Here is a tiny trained network, its code and every weight. The questions are about switching its units off for an input and a class, where a switched-off unit gives its printed mean instead of its output.

import numpy as np


def w(rows, s, z=0):
    codes = np.array(rows[::2]) - 128.0
    scale = np.full(codes.shape[1], s)
    scale[-1] = z or s
    return codes * scale


def norm(h):
    return h / np.sqrt((h * h).mean(-1, keepdims=True) + 1e-5)


def f(y):
    return np.maximum(y, 0)


def log_softmax(a):
    a = a - a.max(-1, keepdims=True)
    return a - np.log(np.exp(a).sum(-1, keepdims=True))


def net(x, mask):
    res = np.array(x, float).reshape(1, 8) / 4 @ E
    u = 0
    for l in range(3):
        y = f(norm(res) @ A[l][:, :-1].T + A[l][:, -1])
        res = res + np.where(mask[u : u + 7], y, B[l][:, -1]) @ B[l][:, :-1]
        u += 7
    return log_softmax(norm(res)[-1] @ U[:, :-1].T + U[:, -1])


A, B = {}, {}
E = w([
[12,115,201,160,23],'x0',
[190,65,221,144,47],'x1',
[181,73,95,78,147],'x2',
[193,169,141,254,119],'x3',
[78,243,85,126,53],'x4',
[163,204,187,142,194],'x5',
[151,112,101,250,130],'x6',
[208,216,121,50,89],'x7',
],0.004)
A[0] = w([
[77,95,164,23,236,84],'0.n0',
[111,212,140,112,111,73],'0.n1',
[132,69,224,143,20,41],'0.n2',
[34,53,64,85,94,2],'0.n3',
[59,133,145,254,125,61],'0.n4',
[109,244,139,92,91,68],'0.n5',
[77,113,171,88,118,101],'0.n6',
],0.009,0.0044)
B[0] = w([
[118,74,141,73,241,253],'0.n0',
[131,206,145,109,117,178],'0.n1',
[193,32,250,96,81,220],'0.n2',
[24,179,3,77,19,193],'0.n3',
[72,108,97,211,159,225],'0.n4',
[152,244,160,96,149,208],'0.n5',
[230,125,32,162,68,184],'0.n6',
],0.012,0.0047)
A[1] = w([
[174,141,109,192,130,84],'1.n0',
[98,199,183,141,135,15],'1.n1',
[167,116,125,188,154,67],'1.n2',
[86,119,150,186,169,5],'1.n3',
[70,122,157,218,135,44],'1.n4',
[108,75,131,162,122,92],'1.n5',
[56,118,170,249,136,15],'1.n6',
],0.013,0.0017)
B[1] = w([
[165,110,83,118,125,186],'1.n0',
[164,189,104,56,115,200],'1.n1',
[141,147,86,138,90,191],'1.n2',
[125,136,163,212,138,195],'1.n3',
[161,154,84,203,48,223],'1.n4',
[160,233,168,117,127,194],'1.n5',
[178,187,118,253,40,253],'1.n6',
],0.014,0.0049)
A[2] = w([
[134,165,207,115,94,99],'2.n0',
[89,161,125,224,133,189],'2.n1',
[110,80,140,123,249,3],'2.n2',
[191,90,72,133,175,83],'2.n3',
[181,98,102,154,83,161],'2.n4',
[26,102,61,62,73,153],'2.n5',
[153,44,247,139,76,83],'2.n6',
],0.016,0.002)
B[2] = w([
[91,152,57,78,176,218],'2.n0',
[243,97,220,90,56,254],'2.n1',
[199,24,221,27,147,251],'2.n2',
[100,116,138,177,217,231],'2.n3',
[136,109,55,161,159,254],'2.n4',
[65,151,253,191,118,246],'2.n5',
[33,62,11,96,50,251],'2.n6',
],0.017,0.0061)
U = w([
[188,97,45,221,253,3],'0',
[58,49,38,107,78,141],'1',
[42,148,239,162,99,134],'2',
[157,254,103,53,170,173],'3',
[153,30,208,75,255,139],'4',
[238,162,115,255,42,129],'5',
],0.011,0.003)

Each question gives the input, the list of numbers given to net, and the class t.
The units are the neurons (one row each of A and B). Each row of codes is followed by its name. A weight is (code - 128) times the scale printed after its matrix; where a second scale follows, it is the last column's (A, B and U).
mask holds one flag per neuron, layer by layer. A switched-off neuron (its flag False) gives its mean, the last column of its row in B, instead of its output. The means were averaged over made-up inputs and are rounded, as every weight is.
A unit's drop is (log p(t) with every unit on - log p(t) with that unit switched off) / (log p(t) with every unit on - log p(t) with every unit switched off).
The circuit of an input: a set's keep is (log p(t) with only the set's units on - log p(t) with every unit switched off) / (log p(t) with every unit on - log p(t) with every unit switched off). Starting from the 12 units with the biggest drops (on a tie, the unit counted first), units are removed one at a time, each time the one whose removal leaves the highest keep (on an exact tie, the one counted first), for as long as the keep stays at least 0.8.
circuit, biggest first: the units of the circuit, biggest drop first
most important unit: the unit with the biggest drop
top k neurons: the k neurons with the biggest drops, biggest first
top k neurons in layer l: the k neurons of layer l with the biggest drops, biggest first
input [7,7,0,8,5,-1,-4,-2], class 1: top 3 neurons	(0.n2; 2.n6; 2.n0)
input [-5,4,3,-7,4,-3,4,7], class 3: top 3 neurons	(0.n3; 2.n2; 0.n0)
input [-1,0,-4,-5,2,3,-4,2], class 3: most important unit	0.n5
input [6,2,-1,1,-5,0,2,5], class 1: circuit, biggest first	(0.n2; 2.n6)
input [-6,2,0,2,-5,0,1,0], class 0: top 2 neurons	(0.n0; 1.n2)
input [3,-6,3,-1,-7,-3,1,-2], class 2: circuit, biggest first	(0.n3; 2.n5)
input [6,-7,-5,-5,7,0,0,2], class 3: top 3 neurons	(0.n5; 1.n1; 0.n1)
input [2,-6,7,2,-3,-8,-8,-2], class 2: circuit, biggest first	(2.n5; 0.n3)
input [7,-1,1,0,7,4,2,0], class 3: circuit, biggest first	(0.n5; 2.n0)
input [-3,4,8,7,5,6,1,4], class 0: circuit, biggest first	(2.n1; 1.n6)
input [0,-3,7,-3,0,6,7,1], class 4: top 2 neurons	(1.n6; 0.n6)
input [-6,-6,6,6,-7,2,-4,6], class 4: top 2 neurons	(1.n6; 2.n2)
input [0,-2,-8,-1,2,8,-5,-5], class 3: top 3 neurons	(0.n5; 1.n1; 0.n1)
input [0,-8,3,-8,1,-7,-1,-4], class 2: circuit, biggest first	(2.n5)
input [8,-8,3,3,3,-4,0,2], class 2: circuit, biggest first	(2.n5; 1.n6)
input [-2,-3,3,-4,4,3,1,-6], class 4: top 4 neurons	(0.n0; 2.n2; 1.n6; 1.n4)
input [1,-8,5,-4,5,1,8,-1], class 2: top 3 neurons	(0.n3; 2.n5; 1.n6)
input [-6,1,-1,0,6,7,-3,-8], class 3: top 2 neurons	(1.n1; 0.n1)
input [-6,-2,-2,3,5,-8,1,-1], class 0: top 2 neurons in layer 0	(0.n3; 0.n4)
input [8,4,3,1,3,-8,-5,8], class 1: most important unit	0.n2
input [-2,6,1,-3,5,-7,-7,5], class 2: top 3 neurons in layer 2	(2.n5; 2.n6; 2.n2)
input [-5,-3,5,-5,3,1,8,4], class 0: top 2 neurons	(0.n0; 0.n3)
